Here is a tiny trained network, its code and every weight. The questions are about switching its units off for an input and a target symbol, where a switched-off unit gives its printed mean instead of its output.

import numpy as np


def w(rows, s, z=0):
    codes = np.array(rows[::2]) - 128.0
    scale = np.full(codes.shape[1], s)
    scale[-1] = z or s
    return codes * scale


def norm(h):
    return h / np.sqrt((h * h).mean(-1, keepdims=True) + 1e-5)


def f(y):
    return np.maximum(y, 0)


def softmax(a):
    e = np.exp(a - a.max(-1, keepdims=True))
    return e / e.sum(-1, keepdims=True)


def log_softmax(a):
    a = a - a.max(-1, keepdims=True)
    return a - np.log(np.exp(a).sum(-1, keepdims=True))


def net(x, mask):
    ids = ['αδθλπτψω'.index(c) for c in x.split()]
    T = len(ids)
    res = E[ids] + P[:T]
    u = 0
    for l in range(3):
        r = norm(res)
        for j in range(2):
            rows = slice(2 * j, 2 * j + 2)
            q, k, v = (r @ M[l][rows].T for M in (Q, K, V))
            z = softmax(np.where(np.tri(T) > 0, q @ k.T / 2**0.5, -1e9)) @ v
            o = O[l][rows]
            res = res + np.where(mask[u + j], z, o[:, -1]) @ o[:, :-1]
        u += 2
        y = f(norm(res) @ A[l][:, :-1].T + A[l][:, -1])
        res = res + np.where(mask[u : u + 4], y, B[l][:, -1]) @ B[l][:, :-1]
        u += 4
    return log_softmax(norm(res)[-1] @ U[:, :-1].T + U[:, -1])


Q, K, V, O, A, B = {}, {}, {}, {}, {}, {}
E = w([
[139,198,122,55],'α',
[181,108,77,95],'δ',
[120,140,124,60],'θ',
[150,107,137,195],'λ',
[108,84,97,150],'π',
[112,83,103,128],'τ',
[126,169,105,140],'ψ',
[4,84,169,79],'ω',
],0.021)
P = w([
[90,75,1,111],'0',
[83,126,92,31],'1',
[95,124,106,61],'2',
[107,131,128,79],'3',
[124,146,151,95],'4',
[138,161,176,125],'5',
[157,175,185,142],'6',
[178,183,206,178],'7',
],0.0086)
Q[0] = w([
[171,77,236,158],'L0H0',
[149,144,176,194],'L0H0',
[254,153,217,88],'L0H1',
[157,216,135,49],'L0H1',
],0.0097)
K[0] = w([
[216,109,162,127],'L0H0',
[200,186,162,160],'L0H0',
[252,172,206,136],'L0H1',
[164,241,149,163],'L0H1',
],0.013)
V[0] = w([
[53,97,149,37],'L0H0',
[114,142,179,94],'L0H0',
[107,196,90,209],'L0H1',
[174,3,135,98],'L0H1',
],0.0071)
O[0] = w([
[176,160,130,255,253],'L0H0',
[86,190,154,138,120],'L0H0',
[53,106,105,85,117],'L0H1',
[180,114,184,80,80],'L0H1',
],0.0082,0.0051)
A[0] = w([
[165,123,86,112,2],'L0N0',
[3,84,182,143,50],'L0N1',
[120,68,52,196,185],'L0N2',
[174,212,157,103,45],'L0N3',
],0.0069,0.0036)
B[0] = w([
[103,204,160,114,136],'L0N0',
[148,254,154,6,165],'L0N1',
[174,105,233,48,252],'L0N2',
[113,215,25,87,212],'L0N3',
],0.0065,0.0032)
Q[1] = w([
[79,191,8,112],'L1H0',
[95,20,168,151],'L1H0',
[122,172,126,158],'L1H1',
[65,114,86,227],'L1H1',
],0.011)
K[1] = w([
[98,186,222,122],'L1H0',
[127,84,11,2],'L1H0',
[109,183,114,143],'L1H1',
[61,88,92,223],'L1H1',
],0.0092)
V[1] = w([
[114,33,63,253],'L1H0',
[197,207,81,146],'L1H0',
[199,72,181,116],'L1H1',
[38,173,235,121],'L1H1',
],0.0065)
O[1] = w([
[131,88,117,1,3],'L1H0',
[80,190,27,153,178],'L1H0',
[120,186,102,211,76],'L1H1',
[157,32,72,117,75],'L1H1',
],0.0081,0.0046)
A[1] = w([
[7,122,131,117,50],'L1N0',
[125,68,139,111,43],'L1N1',
[74,94,139,135,56],'L1N2',
[123,100,113,160,4],'L1N3',
],0.013,0.0023)
B[1] = w([
[156,22,6,250,254],'L1N0',
[135,210,144,135,146],'L1N1',
[83,254,207,155,143],'L1N2',
[164,82,109,101,130],'L1N3',
],0.0082,0.0051)
Q[2] = w([
[51,141,136,75],'L2H0',
[207,1,154,166],'L2H0',
[49,208,37,126],'L2H1',
[45,102,110,217],'L2H1',
],0.0084)
K[2] = w([
[103,158,117,51],'L2H0',
[217,102,168,133],'L2H0',
[119,200,168,254],'L2H1',
[98,187,123,95],'L2H1',
],0.013)
V[2] = w([
[66,36,112,123],'L2H0',
[22,174,119,65],'L2H0',
[208,138,61,75],'L2H1',
[2,131,119,79],'L2H1',
],0.0071)
O[2] = w([
[136,157,127,216,4],'L2H0',
[254,73,205,202,82],'L2H0',
[209,194,43,71,185],'L2H1',
[58,224,243,81,40],'L2H1',
],0.0061,0.0025)
A[2] = w([
[77,115,225,249,48],'L2N0',
[193,164,118,105,101],'L2N1',
[90,169,208,53,42],'L2N2',
[176,125,185,130,253],'L2N3',
],0.013,0.0062)
B[2] = w([
[225,148,246,255,226],'L2N0',
[175,117,195,96,255],'L2N1',
[48,176,118,137,167],'L2N2',
[57,58,121,123,244],'L2N3',
],0.0095,0.0043)
U = w([
[139,247,87,133,2],'α',
[230,125,89,98,56],'δ',
[155,121,162,200,182],'θ',
[110,121,123,127,93],'λ',
[104,123,136,103,188],'π',
[163,83,126,92,190],'τ',
[63,174,122,114,89],'ψ',
[125,104,32,157,207],'ω',
],0.013,0.0026)

Each question gives the input, a string of symbols that net reads in full, and the target symbol t.
The units are the heads (2 rows each of Q, K, V and O) and the neurons (one row each of A and B). Each row of codes is followed by its name. A weight is (code - 128) times the scale printed after its matrix; where a second scale follows, it is the last column's (O, A, B and U).
mask holds one flag per unit, layer by layer, with each layer's heads first. A switched-off unit (its flag False) gives its mean, the last column of its rows in O or B, instead of its output. The means were averaged over made-up inputs and are rounded, as every weight is.
A unit's drop is (log p(t) with every unit on - log p(t) with that unit switched off) / (log p(t) with every unit on - log p(t) with every unit switched off).
The circuit of an input: a set's keep is (log p(t) with only the set's units on - log p(t) with every unit switched off) / (log p(t) with every unit on - log p(t) with every unit switched off). Starting from the 12 units with the biggest drops (on a tie, the unit counted first), units are removed one at a time, each time the one whose removal leaves the highest keep (on an exact tie, the one counted first), for as long as the keep stays at least 0.8.
units of the circuit, in order: the units of the circuit, biggest drop first
most important unit: the unit with the biggest drop
top k neurons: the k neurons with the biggest drops, biggest first
which heads matter: for each layer, one digit per head in row order, 1 if its drop is at least 0.15 and else 0, layers parted by /
input τ ψ π θ θ θ θ θ, target α: units of the circuit, in order -> (L0N3)
input τ ψ ψ θ θ θ λ, target τ: units of the circuit, in order -> (L1H0; L0H0)
input τ δ ω ψ ψ ω τ τ, target δ: top 2 neurons -> (L0N2; L1N0)
input ψ α π θ, target τ: which heads matter -> 01 / 10 / 10
input θ θ θ ω θ θ τ θ, target δ: top 3 neurons -> (L0N3; L2N1; L2N0)
input τ θ θ ω π, target τ: units of the circuit, in order -> (L1H0; L0H1)
input ψ δ τ ψ π, target ψ: units of the circuit, in order -> (L2H0; L0H1; L1N0)
input θ θ θ τ, target θ: units of the circuit, in order -> (L0H0; L1H0; L0N2)
input ψ θ λ π, target ψ: which heads matter -> 01 / 01 / 10
input θ α τ, target θ: which heads matter -> 11 / 11 / 00
input π θ λ, target π: which heads matter -> 00 / 10 / 00
input α α π ψ, target ω: units of the circuit, in order -> (L0H1; L1H1; L1N0)
input ω ω τ α λ, target ω: top 2 neurons -> (L0N1; L0N2)
input θ ψ ψ π τ τ ω, target θ: units of the circuit, in order -> (L2N0)
input δ θ π, target δ: which heads matter -> 01 / 00 / 01
input ψ π ψ τ, target ψ: top 2 neurons -> (L2N2; L0N2)
input ω λ θ τ θ λ, target ω: which heads matter -> 11 / 10 / 11
input τ π λ, target τ: which heads matter -> 11 / 10 / 01
input ψ θ τ ω ψ λ, target ψ: which heads matter -> 10 / 00 / 10
input ψ θ ψ π ψ θ θ θ, target α: most important unit -> L1N0
input θ ψ λ π λ ψ π θ, target ω: which heads matter -> 01 / 00 / 00
input θ π π, target θ: top 2 neurons -> (L1N0; L2N0)
input π θ α τ, target π: which heads matter -> 00 / 10 / 00
input ω θ ψ ω λ ω θ π, target ω: which heads matter -> 11 / 11 / 10
input θ ψ π, target θ: which heads matter -> 10 / 11 / 00
input ψ τ π ψ ψ θ ψ τ, target ψ: which heads matter -> 01 / 11 / 10
input δ π θ ω ψ λ, target δ: most important unit -> L2H1
